Below are the code and all the weights of a small trained network. Each question names an input and a class and asks about switching units off, where a switched-off unit gives its printed mean instead of its output.

import numpy as np


def w(rows, s, z=0):
    codes = np.array(rows[::2]) - 128.0
    scale = np.full(codes.shape[1], s)
    scale[-1] = z or s
    return codes * scale


def norm(h):
    return h / np.sqrt((h * h).mean(-1, keepdims=True) + 1e-5)


def f(y):
    return np.maximum(y, 0)


def log_softmax(a):
    a = a - a.max(-1, keepdims=True)
    return a - np.log(np.exp(a).sum(-1, keepdims=True))


def net(x, mask):
    res = np.array(x, float).reshape(1, 8) / 4 @ E
    u = 0
    for l in range(2):
        y = f(norm(res) @ A[l][:, :-1].T + A[l][:, -1])
        res = res + np.where(mask[u : u + 10], y, B[l][:, -1]) @ B[l][:, :-1]
        u += 10
    return log_softmax(norm(res)[-1] @ U[:, :-1].T + U[:, -1])


A, B = {}, {}
E = w([
[219,23,12,145],'x0',
[126,130,125,127],'x1',
[126,127,126,128],'x2',
[129,129,129,129],'x3',
[154,65,202,6],'x4',
[126,130,123,122],'x5',
[131,137,123,122],'x6',
[134,134,130,126],'x7',
],0.012)
A[0] = w([
[128,177,218,18,85],'0.n0',
[58,122,139,187,57],'0.n1',
[150,58,57,198,57],'0.n2',
[121,136,174,47,190],'0.n3',
[190,133,49,102,97],'0.n4',
[24,235,131,190,228],'0.n5',
[209,91,84,166,214],'0.n6',
[246,75,158,19,35],'0.n7',
[189,248,141,164,80],'0.n8',
[135,151,51,247,2],'0.n9',
],0.012,0.0076)
B[0] = w([
[242,179,190,224,203],'0.n0',
[53,61,182,175,144],'0.n1',
[160,212,173,169,196],'0.n2',
[242,100,131,193,208],'0.n3',
[109,146,201,246,182],'0.n4',
[27,78,53,56,247],'0.n5',
[161,154,69,30,245],'0.n6',
[77,32,61,44,208],'0.n7',
[47,118,122,123,158],'0.n8',
[251,198,134,96,185],'0.n9',
],0.011)
A[1] = w([
[56,110,99,202,83],'1.n0',
[160,54,127,84,116],'1.n1',
[176,64,116,233,151],'1.n2',
[120,196,62,152,111],'1.n3',
[59,114,103,213,76],'1.n4',
[155,126,198,160,100],'1.n5',
[100,141,71,113,144],'1.n6',
[166,140,251,158,100],'1.n7',
[2,127,126,68,77],'1.n8',
[102,166,139,166,11],'1.n9',
],0.016,0.012)
B[1] = w([
[68,221,60,163,175],'1.n0',
[16,112,92,111,255],'1.n1',
[90,186,191,145,255],'1.n2',
[173,109,166,134,235],'1.n3',
[95,248,63,140,166],'1.n4',
[117,88,161,174,191],'1.n5',
[151,108,188,149,245],'1.n6',
[114,21,214,185,235],'1.n7',
[13,207,125,201,243],'1.n8',
[102,79,71,117,128],'1.n9',
],0.016,0.006)
U = w([
[4,233,66,210,62],'0',
[239,190,73,142,254],'1',
[121,36,233,225,12],'2',
[98,36,34,28,180],'3',
],0.016,0.0039)

Each question gives the input, the list of numbers given to net, and the class t.
The units are the neurons (one row each of A and B). Each row of codes is followed by its name. A weight is (code - 128) times the scale printed after its matrix; where a second scale follows, it is the last column's (A, B and U).
mask holds one flag per neuron, layer by layer. A switched-off neuron (its flag False) gives its mean, the last column of its row in B, instead of its output. The means were averaged over made-up inputs and are rounded, as every weight is.
A unit's drop is (log p(t) with every unit on - log p(t) with that unit switched off) / (log p(t) with every unit on - log p(t) with every unit switched off).
The circuit of an input: a set's keep is (log p(t) with only the set's units on - log p(t) with every unit switched off) / (log p(t) with every unit on - log p(t) with every unit switched off). Starting from the 12 units with the biggest drops (on a tie, the unit counted first), units are removed one at a time, each time the one whose removal leaves the highest keep (on an exact tie, the one counted first), for as long as the keep stays at least 0.8.
circuit, biggest first: the units of the circuit, biggest drop first
top k neurons: the k neurons with the biggest drops, biggest first
top k neurons in layer l: the k neurons of layer l with the biggest drops, biggest first
drop when u is switched off: that unit's drop, to one decimal
input [2,2,-6,-2,5,8,1,0], class 3: circuit, biggest first	(0.n7)
input [1,-8,-6,6,8,-3,-5,-4], class 3: top 4 neurons	(0.n7 0.n4 0.n2 1.n1)
input [1,-8,-3,-7,0,0,-4,6], class 1: top 3 neurons in layer 0	(0.n2 0.n5 0.n4)
input [-4,3,8,-1,1,8,-5,-8], class 2: top 4 neurons in layer 0	(0.n0 0.n6 0.n7 0.n3)
input [-5,-4,1,4,1,4,-5,-5], class 2: top 2 neurons	(0.n0 0.n3)
input [0,2,4,2,1,8,-3,0], class 2: top 3 neurons	(0.n5 0.n0 0.n3)
input [1,-3,7,-6,8,-4,3,-4], class 3: top 2 neurons	(0.n7 0.n4)
input [-6,1,-2,-3,1,8,-3,2], class 2: top 2 neurons	(0.n0 0.n3)
input [5,4,-4,6,-1,-5,-1,4], class 1: drop when 0.n6 is switched off	0.5
input [2,-4,-3,-4,-6,-1,-3,4], class 1: drop when 0.n9 is switched off	0.3
input [-6,2,0,-4,2,8,-7,-2], class 2: drop when 0.n0 is switched off	1.8
